Here is a tiny trained network, its code and every weight. The questions are about switching its units off for an input and a target symbol, where a switched-off unit gives its printed mean instead of its output.

import numpy as np


def w(rows, s, z=0):
    codes = np.array(rows[::2]) - 128.0
    scale = np.full(codes.shape[1], s)
    scale[-1] = z or s
    return codes * scale


def f(y):
    return np.maximum(y, 0)


def softmax(a):
    e = np.exp(a - a.max(-1, keepdims=True))
    return e / e.sum(-1, keepdims=True)


def log_softmax(a):
    a = a - a.max(-1, keepdims=True)
    return a - np.log(np.exp(a).sum(-1, keepdims=True))


def net(x, mask):
    ids = ['αβγδηθλμξτφ'.index(c) for c in x.split()]
    T = len(ids)
    res = E[ids] + P[:T]
    u = 0
    for l in range(2):
        q, k, v = (res @ M[l].T for M in (Q, K, V))
        z = softmax(np.where(np.tri(T) > 0, q @ k.T / 4**0.5, -1e9)) @ v
        res = res + np.where(mask[u], z, O[l][:, -1]) @ O[l][:, :-1]
        u += 1
        y = f(res @ A[l][:, :-1].T + A[l][:, -1])
        res = res + np.where(mask[u : u + 12], y, B[l][:, -1]) @ B[l][:, :-1]
        u += 12
    return log_softmax(res[-1] @ U[:, :-1].T + U[:, -1])


Q, K, V, O, A, B = {}, {}, {}, {}, {}, {}
E = w([
[108,173,101,112,155,153,132],'α',
[150,150,122,120,172,179,97],'β',
[117,157,163,135,134,127,123],'γ',
[115,119,100,93,126,44,118],'δ',
[173,150,121,119,145,120,79],'η',
[76,141,125,106,129,170,137],'θ',
[138,151,150,137,79,99,110],'λ',
[118,36,152,147,151,159,117],'μ',
[86,86,123,120,82,195,105],'ξ',
[80,118,182,239,104,144,127],'τ',
[115,126,80,252,135,92,115],'φ',
],0.022)
P = w([
[50,81,115,199,145,88,11],'0',
[64,130,149,58,143,158,121],'1',
[182,145,2,216,98,196,49],'2',
[124,140,162,97,68,154,188],'3',
[213,171,57,253,97,235,60],'4',
[105,156,155,92,80,111,180],'5',
],0.0072)
Q[0] = w([
[87,102,173,162,192,159,40],'0.h1',
[158,203,184,43,140,128,125],'0.h1',
[124,98,216,1,207,77,234],'0.h1',
[119,164,156,114,65,170,95],'0.h1',
],0.0097)
K[0] = w([
[115,117,103,103,134,217,189],'0.h1',
[228,246,133,35,149,135,123],'0.h1',
[60,183,145,51,201,143,1],'0.h1',
[179,137,217,135,9,223,176],'0.h1',
],0.0069)
V[0] = w([
[82,43,2,204,135,123,141],'0.h1',
[162,132,180,183,60,121,103],'0.h1',
[51,97,86,142,145,199,219],'0.h1',
[138,91,133,48,69,60,122],'0.h1',
],0.0062)
O[0] = w([
[113,99,41,218,200,184,62,221],'0.h1',
[60,136,184,109,147,163,30,216],'0.h1',
[38,2,72,160,141,139,186,96],'0.h1',
[162,199,91,150,94,167,180,5],'0.h1',
],0.0073,0.0028)
A[0] = w([
[77,167,128,88,139,141,211,206],'0.n1',
[134,71,148,33,154,175,156,65],'0.n2',
[159,147,172,43,105,69,139,181],'0.n3',
[64,77,90,192,161,170,138,254],'0.n4',
[123,180,183,109,125,119,203,136],'0.n5',
[81,179,146,102,114,117,167,82],'0.n6',
[136,163,87,81,171,111,191,59],'0.n7',
[68,129,203,99,57,137,146,115],'0.n8',
[86,138,204,163,100,76,116,56],'0.n9',
[148,61,174,56,148,178,132,140],'0.n10',
[163,132,138,1,96,153,122,178],'0.n11',
[124,186,140,126,141,150,58,141],'0.n12',
],0.0097,0.0022)
B[0] = w([
[208,153,109,139,209,180,207,151],'0.n1',
[54,218,179,118,113,201,7,148],'0.n2',
[131,76,106,42,145,128,92,176],'0.n3',
[168,123,171,159,44,76,121,245],'0.n4',
[136,82,187,198,207,14,127,154],'0.n5',
[118,122,136,113,195,140,179,149],'0.n6',
[206,68,117,146,135,251,228,136],'0.n7',
[90,179,186,108,88,108,211,171],'0.n8',
[54,177,134,62,183,186,124,163],'0.n9',
[127,185,230,181,125,136,41,156],'0.n10',
[105,79,79,1,47,110,78,176],'0.n11',
[120,114,153,135,198,145,17,209],'0.n12',
],0.0055,0.012)
Q[1] = w([
[93,157,101,254,105,107,88],'1.h1',
[91,135,58,176,62,13,130],'1.h1',
[188,140,46,120,128,95,121],'1.h1',
[84,56,144,112,217,92,212],'1.h1',
],0.0071)
K[1] = w([
[150,154,137,227,76,125,149],'1.h1',
[77,92,139,166,127,78,122],'1.h1',
[144,85,111,132,129,109,62],'1.h1',
[79,130,94,113,255,108,129],'1.h1',
],0.0069)
V[1] = w([
[206,53,197,142,208,84,133],'1.h1',
[32,49,126,129,46,56,164],'1.h1',
[254,131,61,136,40,132,75],'1.h1',
[169,211,107,131,160,10,135],'1.h1',
],0.006)
O[1] = w([
[235,101,172,255,172,100,171,122],'1.h1',
[91,68,116,140,49,131,138,95],'1.h1',
[159,116,11,134,116,126,77,131],'1.h1',
[48,118,47,77,231,84,145,2],'1.h1',
],0.0098,0.0033)
A[1] = w([
[108,254,140,138,147,231,101,102],'1.n1',
[180,68,68,170,145,46,67,158],'1.n2',
[95,195,138,39,123,141,72,107],'1.n3',
[153,147,141,20,110,115,148,168],'1.n4',
[143,134,80,78,34,150,57,160],'1.n5',
[195,164,106,155,53,164,165,182],'1.n6',
[37,90,124,171,71,127,176,166],'1.n7',
[215,157,149,139,174,120,131,137],'1.n8',
[90,151,90,87,239,104,158,102],'1.n9',
[211,47,125,146,54,58,96,3],'1.n10',
[136,127,169,196,43,147,110,141],'1.n11',
[51,48,150,130,90,29,212,103],'1.n12',
],0.0075,0.0052)
B[1] = w([
[176,173,76,55,85,112,180,238],'1.n1',
[89,191,134,156,113,128,113,244],'1.n2',
[97,161,45,99,144,171,131,254],'1.n3',
[60,62,143,167,225,173,177,210],'1.n4',
[119,31,93,153,178,201,118,237],'1.n5',
[199,111,89,184,100,77,224,174],'1.n6',
[100,142,74,116,146,41,136,190],'1.n7',
[131,137,160,182,190,41,151,182],'1.n8',
[208,160,120,223,22,97,148,160],'1.n9',
[118,176,115,168,104,225,116,205],'1.n10',
[175,132,142,89,112,148,100,250],'1.n11',
[232,129,66,79,120,1,116,175],'1.n12',
],0.0069,0.012)
U = w([
[209,158,135,197,119,152,232,116],'α',
[141,217,93,72,94,168,93,131],'β',
[147,156,201,193,198,94,139,147],'γ',
[204,57,66,131,132,92,163,232],'δ',
[68,67,121,192,211,184,74,64],'η',
[90,255,162,148,68,160,181,138],'θ',
[36,108,145,137,153,122,113,237],'λ',
[118,117,220,124,106,158,68,132],'μ',
[145,102,85,117,70,193,151,3],'ξ',
[177,225,129,109,82,64,102,38],'τ',
[119,199,80,160,90,84,152,145],'φ',
],0.007,0.0057)

Each question gives the input, a string of symbols that net reads in full, and the target symbol t.
The units are the heads (4 rows each of Q, K, V and O) and the neurons (one row each of A and B). Each row of codes is followed by its name. A weight is (code - 128) times the scale printed after its matrix; where a second scale follows, it is the last column's (O, A, B and U).
mask holds one flag per unit, layer by layer, with each layer's heads first. A switched-off unit (its flag False) gives its mean, the last column of its rows in O or B, instead of its output. The means were averaged over made-up inputs and are rounded, as every weight is.
A unit's drop is (log p(t) with every unit on - log p(t) with that unit switched off) / (log p(t) with every unit on - log p(t) with every unit switched off).
The circuit of an input: a set's keep is (log p(t) with only the set's units on - log p(t) with every unit switched off) / (log p(t) with every unit on - log p(t) with every unit switched off). Starting from the 12 units with the biggest drops (on a tie, the unit counted first), units are removed one at a time, each time the one whose removal leaves the highest keep (on an exact tie, the one counted first), for as long as the keep stays at least 0.8.
circuit, biggest first: the units of the circuit, biggest drop first
most important unit: the unit with the biggest drop
top k neurons: the k neurons with the biggest drops, biggest first
top k neurons in layer l: the k neurons of layer l with the biggest drops, biggest first
input θ β τ θ θ, target μ: circuit, biggest first : 0.h1, 1.h1, 0.n4, 1.n3
input λ θ λ, target β: circuit, biggest first : 0.h1, 1.h1, 1.n3
input μ β λ β τ, target μ: top 2 neurons : 0.n4, 1.n11
input θ γ φ μ φ τ, target τ: top 3 neurons in layer 0 : 0.n8, 0.n12, 0.n4
input φ δ δ, target η: circuit, biggest first : 0.h1, 1.n1
input μ β δ, target α: circuit, biggest first : 1.h1, 0.h1, 1.n10, 0.n4
input θ β β η γ φ, target φ: most important unit : 0.n4
input β α μ λ, target λ: top 2 neurons in layer 1 : 1.n4, 1.n1
input β β η, target τ: circuit, biggest first : 1.n8, 1.n4, 0.h1
input β β θ θ θ, target δ: circuit, biggest first : 0.h1, 1.n2, 1.n10
input α β β δ, target δ: circuit, biggest first : 0.h1, 1.n12, 0.n3, 1.h1
input β β λ θ, target θ: circuit, biggest first : 0.n2, 1.h1, 0.n8, 0.h1
input λ φ β, target η: circuit, biggest first : 0.h1, 0.n12
input τ θ φ θ α, target η: circuit, biggest first : 0.h1, 0.n4, 1.h1, 1.n1
input α η φ, target η: circuit, biggest first : 0.h1
input λ β φ ξ θ, target η: top 3 neurons in layer 1 : 1.n5, 1.n1, 1.n12
input β τ μ β β, target α: top 3 neurons in layer 0 : 0.n4, 0.n9, 0.n11
input θ φ λ δ, target δ: top 2 neurons : 0.n12, 1.n12
input λ α β γ, target γ: top 2 neurons : 0.n5, 0.n1
input λ β τ τ τ, target μ: top neuron : 1.n11
input λ γ μ, target α: top 2 neurons : 0.n4, 1.n6
